The rows lie along a hidden order. The number after each row says roughly how far along it the row is, from 0 to 9. A new part has a new order.
In the rows, 128 means zero.
116; 129; 127; 140; 156; 10; 115; 82; 151; 126; 135; 132; 151; 125; 129; 128; 97; 143; 126; 125; 195; 121; 136; 129; 108; 104; 133; 151; 137; 148; 130; 100; 159; 129; 127; 109; 127; 128; 132; 172; 112; 133; 117; 122; 138; 166; 125; 129; 111; 129; 131; 102; 126; 125; 122; 128; 110; 168; 123; 93; 111; 154; 128; 134; 128; 166; 125; 135; 94; 133; 131; 85; 127; 136; 129; 127; 139; 124; 122; 144; 164; 130; 129; 129; 125; 85; 127; 105; 137; 135; 126; 173; 123; 127; 130; 130; 142; 123; 90; 113; 134; 135; 129; 131; 78; 89; 134; 109; 197; 123; 147; 169; 135; 152; 113; 144; 109; 15; 133; 154; 121; 128; 134; 127; 110; 127; 125; 118; 45; 81; 111; 129; 120; 131; 115; 96; 127; 179; 123; 103; 120; 146; 123; 130; 128; 130; 109; 130; 113; 114; 148; 142; 83; 130; 131; 128; 126; 89; 153; 125; 72; 112; 130; 130; 141; 139; 128; 75; 115; 63; 104; 131; 136; 119; 108; 131; 127; 164; 157; 123; 121; 123; 124; 129; 131; 156; 138; 132; 124; 130; 136; 128; 146; 127; 179; 129; 122; 130; 108; 130; 135; 116; 168; 132; 118; 159; 120; 127; 129; 125; 136; 136; 130; 138; 92; 119; 103; 109; 131; 134; 102; 129; 118; 131; 126; 112 -> 0
123; 144; 127; 150; 132; 109; 128; 138; 133; 129; 138; 131; 137; 123; 142; 151; 113; 119; 138; 125; 105; 139; 144; 142; 133; 120; 129; 119; 136; 135; 133; 120; 123; 127; 124; 119; 128; 130; 138; 139; 102; 135; 110; 117; 138; 145; 125; 133; 122; 143; 136; 118; 142; 118; 119; 127; 134; 143; 113; 126; 131; 127; 127; 122; 125; 143; 123; 121; 134; 136; 141; 135; 120; 137; 139; 139; 119; 120; 125; 147; 140; 123; 130; 142; 106; 137; 128; 119; 136; 128; 131; 130; 121; 132; 140; 126; 117; 126; 109; 117; 138; 127; 128; 137; 118; 122; 128; 122; 121; 118; 128; 146; 124; 126; 103; 121; 140; 120; 141; 128; 120; 129; 125; 110; 114; 126; 126; 131; 114; 101; 125; 122; 126; 138; 96; 117; 125; 137; 126; 129; 121; 134; 125; 131; 128; 141; 118; 127; 125; 112; 128; 121; 118; 128; 137; 154; 120; 126; 145; 122; 133; 119; 130; 130; 147; 119; 116; 117; 125; 111; 136; 130; 131; 132; 129; 110; 135; 115; 140; 122; 118; 128; 138; 128; 135; 127; 147; 126; 124; 127; 138; 130; 128; 130; 142; 132; 129; 131; 132; 130; 125; 109; 128; 138; 113; 129; 124; 129; 120; 123; 135; 139; 134; 140; 151; 120; 122; 123; 131; 133; 126; 132; 152; 140; 108; 133 -> 0
125; 133; 127; 178; 128; 116; 123; 158; 209; 130; 125; 137; 132; 176; 127; 143; 91; 125; 117; 144; 123; 159; 130; 128; 132; 131; 130; 95; 31; 132; 132; 121; 126; 103; 160; 121; 124; 186; 100; 69; 114; 174; 18; 122; 138; 128; 125; 160; 125; 128; 121; 140; 127; 122; 122; 86; 147; 253; 31; 250; 102; 178; 181; 122; 131; 180; 125; 129; 129; 143; 130; 103; 128; 241; 118; 114; 122; 127; 103; 134; 142; 146; 92; 124; 83; 134; 171; 122; 110; 129; 166; 165; 107; 126; 130; 195; 179; 126; 75; 124; 152; 134; 128; 147; 123; 124; 134; 125; 123; 121; 172; 140; 30; 66; 110; 126; 132; 137; 130; 131; 120; 99; 134; 126; 117; 144; 143; 131; 97; 198; 127; 126; 129; 131; 115; 122; 122; 133; 123; 133; 125; 115; 127; 130; 121; 55; 123; 130; 158; 50; 128; 123; 121; 128; 223; 77; 128; 211; 125; 124; 132; 187; 129; 129; 140; 82; 108; 128; 126; 119; 134; 130; 137; 130; 75; 119; 127; 1; 91; 124; 122; 121; 134; 128; 132; 88; 138; 147; 126; 129; 134; 129; 145; 96; 200; 139; 139; 161; 147; 130; 111; 109; 121; 105; 113; 135; 130; 170; 191; 126; 132; 136; 162; 136; 169; 121; 155; 125; 166; 94; 126; 110; 132; 131; 140; 129 -> 0
124; 80; 162; 203; 83; 88; 160; 188; 123; 192; 89; 195; 121; 126; 127; 142; 171; 109; 131; 126; 121; 133; 120; 131; 133; 132; 155; 118; 130; 131; 132; 103; 125; 104; 125; 121; 124; 129; 129; 85; 111; 136; 96; 125; 214; 129; 125; 127; 139; 128; 133; 123; 128; 122; 145; 132; 124; 112; 120; 123; 131; 143; 118; 72; 123; 123; 99; 108; 234; 134; 86; 135; 130; 126; 185; 122; 121; 132; 131; 133; 160; 130; 126; 127; 116; 134; 124; 87; 136; 129; 129; 148; 119; 113; 128; 125; 43; 66; 123; 45; 133; 79; 127; 131; 144; 78; 125; 58; 124; 120; 134; 117; 128; 127; 133; 1; 149; 255; 139; 131; 124; 134; 132; 126; 117; 126; 160; 129; 255; 116; 128; 60; 129; 70; 114; 104; 127; 61; 99; 131; 44; 155; 131; 132; 129; 168; 154; 131; 160; 112; 110; 118; 126; 127; 104; 116; 129; 126; 133; 123; 255; 74; 131; 129; 136; 131; 64; 125; 127; 118; 132; 131; 138; 150; 129; 130; 129; 147; 133; 125; 123; 102; 134; 181; 212; 33; 185; 170; 139; 130; 111; 112; 87; 112; 157; 126; 139; 111; 182; 134; 148; 118; 1; 136; 118; 135; 129; 131; 82; 127; 129; 133; 150; 138; 163; 123; 139; 80; 108; 132; 215; 103; 92; 130; 128; 130 -> 0
126; 131; 165; 120; 121; 1; 129; 131; 73; 131; 163; 133; 108; 126; 127; 143; 161; 142; 136; 125; 134; 115; 147; 130; 112; 71; 133; 137; 200; 105; 131; 75; 126; 138; 127; 137; 154; 127; 138; 135; 107; 106; 117; 96; 133; 100; 139; 119; 113; 130; 132; 88; 126; 120; 123; 143; 134; 139; 180; 42; 153; 129; 96; 125; 173; 108; 114; 132; 125; 130; 170; 135; 127; 74; 129; 127; 136; 92; 145; 174; 133; 123; 150; 128; 126; 111; 106; 117; 164; 149; 130; 132; 129; 126; 191; 126; 124; 122; 123; 125; 124; 133; 129; 112; 124; 108; 130; 123; 101; 114; 126; 134; 198; 170; 115; 126; 174; 171; 144; 132; 126; 153; 185; 128; 113; 113; 125; 133; 150; 112; 125; 144; 131; 131; 115; 121; 134; 139; 122; 86; 121; 149; 18; 130; 136; 184; 124; 123; 99; 160; 128; 128; 119; 118; 84; 159; 155; 85; 133; 122; 130; 98; 147; 127; 89; 162; 128; 126; 125; 120; 136; 118; 107; 122; 160; 133; 124; 113; 162; 58; 175; 123; 136; 130; 110; 149; 133; 133; 125; 130; 135; 128; 124; 146; 137; 136; 188; 130; 126; 152; 149; 126; 119; 154; 121; 137; 75; 103; 84; 130; 134; 134; 111; 138; 131; 77; 112; 124; 109; 135; 123; 146; 135; 134; 115; 131 -> 0
176; 191; 128; 138; 127; 120; 130; 136; 125; 106; 126; 46; 229; 126; 114; 95; 106; 219; 154; 115; 67; 88; 99; 131; 132; 130; 131; 120; 90; 127; 131; 104; 123; 125; 191; 123; 126; 128; 129; 130; 132; 133; 201; 127; 133; 129; 125; 148; 125; 129; 132; 125; 219; 137; 111; 68; 129; 174; 126; 90; 132; 59; 129; 193; 107; 56; 72; 129; 129; 133; 125; 11; 101; 129; 127; 128; 132; 127; 124; 94; 131; 130; 126; 125; 100; 133; 33; 131; 100; 130; 166; 130; 202; 124; 125; 180; 129; 207; 124; 121; 132; 26; 127; 129; 7; 127; 130; 124; 127; 122; 201; 163; 131; 126; 140; 60; 131; 1; 103; 130; 127; 134; 44; 96; 117; 168; 114; 128; 130; 240; 128; 123; 130; 144; 185; 110; 128; 131; 120; 50; 92; 133; 131; 132; 128; 130; 125; 168; 128; 115; 124; 123; 122; 127; 141; 128; 129; 126; 185; 198; 135; 118; 131; 128; 133; 238; 83; 126; 127; 135; 131; 160; 135; 130; 129; 149; 131; 119; 121; 124; 145; 143; 167; 160; 130; 128; 137; 128; 128; 173; 134; 127; 123; 158; 120; 168; 136; 130; 129; 137; 132; 120; 122; 132; 124; 77; 131; 131; 125; 103; 127; 130; 124; 137; 129; 124; 116; 105; 124; 132; 169; 66; 137; 113; 122; 143 -> 9
127; 132; 127; 139; 125; 123; 133; 118; 124; 120; 133; 131; 134; 129; 130; 140; 124; 121; 126; 125; 119; 133; 130; 128; 131; 132; 132; 130; 135; 132; 129; 129; 127; 121; 127; 122; 126; 128; 124; 135; 118; 129; 120; 124; 133; 130; 120; 129; 126; 129; 123; 122; 125; 122; 124; 133; 132; 138; 127; 125; 124; 127; 132; 123; 121; 134; 127; 128; 131; 131; 134; 131; 125; 135; 128; 120; 126; 128; 124; 131; 131; 129; 129; 130; 127; 131; 128; 120; 134; 131; 131; 131; 130; 129; 130; 131; 121; 143; 126; 126; 132; 132; 134; 130; 126; 130; 130; 124; 122; 124; 126; 129; 129; 132; 119; 126; 134; 143; 137; 134; 119; 127; 132; 130; 120; 133; 126; 134; 122; 117; 125; 127; 130; 129; 122; 123; 127; 133; 126; 130; 126; 133; 129; 131; 123; 135; 123; 131; 124; 120; 131; 124; 122; 128; 135; 129; 128; 129; 132; 127; 132; 134; 128; 130; 128; 121; 121; 126; 123; 123; 135; 132; 131; 127; 130; 130; 126; 120; 135; 127; 118; 125; 133; 128; 129; 125; 139; 135; 131; 130; 129; 135; 132; 128; 140; 144; 136; 129; 139; 128; 131; 118; 125; 130; 121; 131; 124; 126; 132; 128; 135; 144; 127; 134; 133; 126; 136; 126; 126; 132; 129; 129; 134; 131; 115; 132 -> 0
127; 124; 131; 132; 137; 120; 127; 133; 134; 122; 126; 130; 136; 136; 133; 131; 129; 137; 125; 126; 119; 127; 136; 130; 124; 129; 131; 126; 107; 121; 120; 124; 127; 142; 142; 125; 137; 127; 126; 127; 119; 131; 123; 134; 125; 131; 124; 118; 126; 147; 120; 128; 131; 123; 130; 143; 126; 128; 131; 103; 128; 138; 133; 134; 130; 127; 122; 128; 127; 142; 119; 110; 132; 127; 129; 127; 121; 138; 120; 127; 129; 132; 121; 126; 122; 129; 131; 128; 137; 136; 128; 132; 118; 124; 108; 125; 122; 121; 112; 113; 131; 124; 129; 129; 126; 126; 137; 133; 152; 125; 129; 138; 131; 131; 123; 129; 128; 144; 128; 131; 128; 135; 111; 129; 115; 123; 139; 124; 137; 127; 119; 128; 133; 128; 117; 128; 133; 132; 117; 130; 139; 121; 134; 138; 129; 132; 157; 128; 129; 119; 122; 124; 121; 123; 133; 133; 122; 124; 126; 137; 134; 125; 147; 128; 123; 137; 120; 123; 117; 125; 129; 108; 130; 119; 127; 131; 135; 120; 115; 127; 135; 117; 131; 136; 138; 131; 133; 131; 143; 127; 157; 125; 119; 132; 120; 129; 137; 129; 119; 139; 120; 135; 133; 130; 117; 146; 132; 119; 126; 133; 117; 115; 129; 136; 120; 113; 130; 128; 129; 134; 121; 128; 130; 126; 127; 125 -> 0
124; 140; 129; 126; 89; 115; 98; 133; 124; 163; 123; 135; 130; 127; 40; 138; 131; 132; 131; 141; 123; 131; 109; 130; 132; 133; 130; 120; 121; 153; 154; 83; 93; 183; 130; 108; 156; 169; 197; 119; 86; 139; 100; 128; 133; 94; 125; 169; 137; 130; 193; 126; 130; 123; 125; 43; 155; 134; 123; 121; 169; 125; 91; 178; 136; 109; 125; 181; 128; 126; 124; 134; 130; 141; 127; 128; 122; 99; 147; 170; 130; 128; 125; 125; 125; 134; 134; 125; 134; 100; 126; 116; 97; 131; 126; 85; 129; 128; 126; 122; 101; 131; 127; 97; 120; 144; 97; 122; 127; 121; 128; 137; 130; 127; 120; 115; 115; 48; 135; 131; 125; 135; 128; 127; 118; 90; 132; 128; 122; 120; 125; 49; 126; 66; 117; 126; 141; 173; 119; 130; 130; 107; 134; 86; 128; 126; 124; 174; 127; 159; 124; 83; 122; 127; 97; 189; 130; 128; 132; 124; 135; 123; 135; 128; 188; 87; 121; 160; 158; 118; 133; 132; 137; 154; 128; 149; 106; 129; 131; 121; 125; 181; 111; 131; 154; 111; 61; 106; 128; 129; 133; 127; 79; 127; 130; 128; 136; 129; 130; 159; 180; 206; 121; 172; 123; 133; 132; 132; 125; 129; 133; 60; 146; 136; 133; 97; 96; 104; 166; 130; 125; 142; 93; 129; 122; 140 -> 0
125; 128; 128; 135; 131; 141; 121; 128; 126; 123; 123; 114; 131; 123; 130; 134; 129; 141; 162; 121; 105; 143; 129; 125; 138; 133; 133; 122; 131; 122; 119; 128; 125; 128; 127; 123; 127; 128; 127; 128; 117; 133; 118; 133; 133; 152; 140; 126; 124; 129; 128; 127; 120; 122; 122; 121; 126; 133; 127; 122; 128; 127; 132; 149; 140; 138; 125; 128; 123; 133; 119; 173; 142; 124; 120; 128; 112; 126; 122; 114; 130; 131; 122; 122; 123; 142; 127; 143; 138; 133; 127; 118; 128; 129; 121; 127; 153; 132; 134; 121; 130; 137; 124; 126; 126; 154; 125; 125; 117; 114; 125; 135; 145; 130; 114; 126; 129; 133; 139; 132; 119; 141; 122; 124; 129; 131; 124; 127; 135; 123; 129; 147; 129; 133; 112; 138; 129; 128; 116; 141; 131; 124; 122; 124; 129; 118; 127; 129; 126; 115; 119; 124; 127; 125; 130; 119; 130; 131; 126; 139; 136; 122; 134; 128; 131; 141; 133; 132; 123; 121; 130; 123; 136; 128; 130; 155; 140; 105; 102; 125; 127; 142; 132; 128; 130; 131; 120; 113; 124; 151; 136; 131; 124; 132; 120; 129; 123; 130; 114; 124; 126; 125; 121; 132; 128; 134; 138; 131; 128; 133; 115; 127; 128; 141; 127; 124; 132; 142; 130; 141; 97; 145; 146; 120; 120; 125 -> 0
127; 130; 129; 166; 127; 164; 135; 136; 108; 94; 89; 140; 134; 118; 126; 141; 152; 138; 144; 127; 76; 132; 128; 101; 146; 135; 130; 116; 124; 115; 149; 119; 104; 157; 120; 125; 128; 130; 136; 129; 111; 140; 115; 132; 151; 130; 118; 127; 134; 125; 155; 126; 130; 121; 127; 120; 126; 122; 122; 124; 134; 127; 122; 127; 138; 145; 122; 128; 143; 136; 106; 159; 135; 125; 126; 124; 103; 130; 134; 134; 111; 134; 122; 114; 122; 137; 123; 135; 122; 132; 131; 129; 117; 134; 112; 118; 131; 98; 135; 117; 123; 114; 125; 130; 141; 150; 134; 126; 87; 112; 120; 143; 129; 110; 114; 120; 144; 141; 138; 121; 130; 141; 154; 127; 116; 144; 123; 132; 188; 145; 135; 126; 129; 141; 111; 139; 131; 126; 99; 156; 134; 119; 137; 87; 123; 131; 124; 133; 129; 124; 119; 121; 139; 123; 130; 92; 132; 125; 133; 122; 139; 118; 134; 127; 123; 138; 116; 123; 132; 153; 151; 131; 105; 137; 129; 152; 135; 121; 107; 108; 105; 148; 134; 131; 149; 110; 132; 122; 134; 128; 137; 126; 119; 114; 127; 127; 139; 109; 141; 140; 135; 99; 121; 137; 104; 128; 134; 124; 120; 114; 159; 133; 134; 140; 155; 125; 126; 125; 127; 131; 123; 153; 125; 146; 125; 137 -> 0
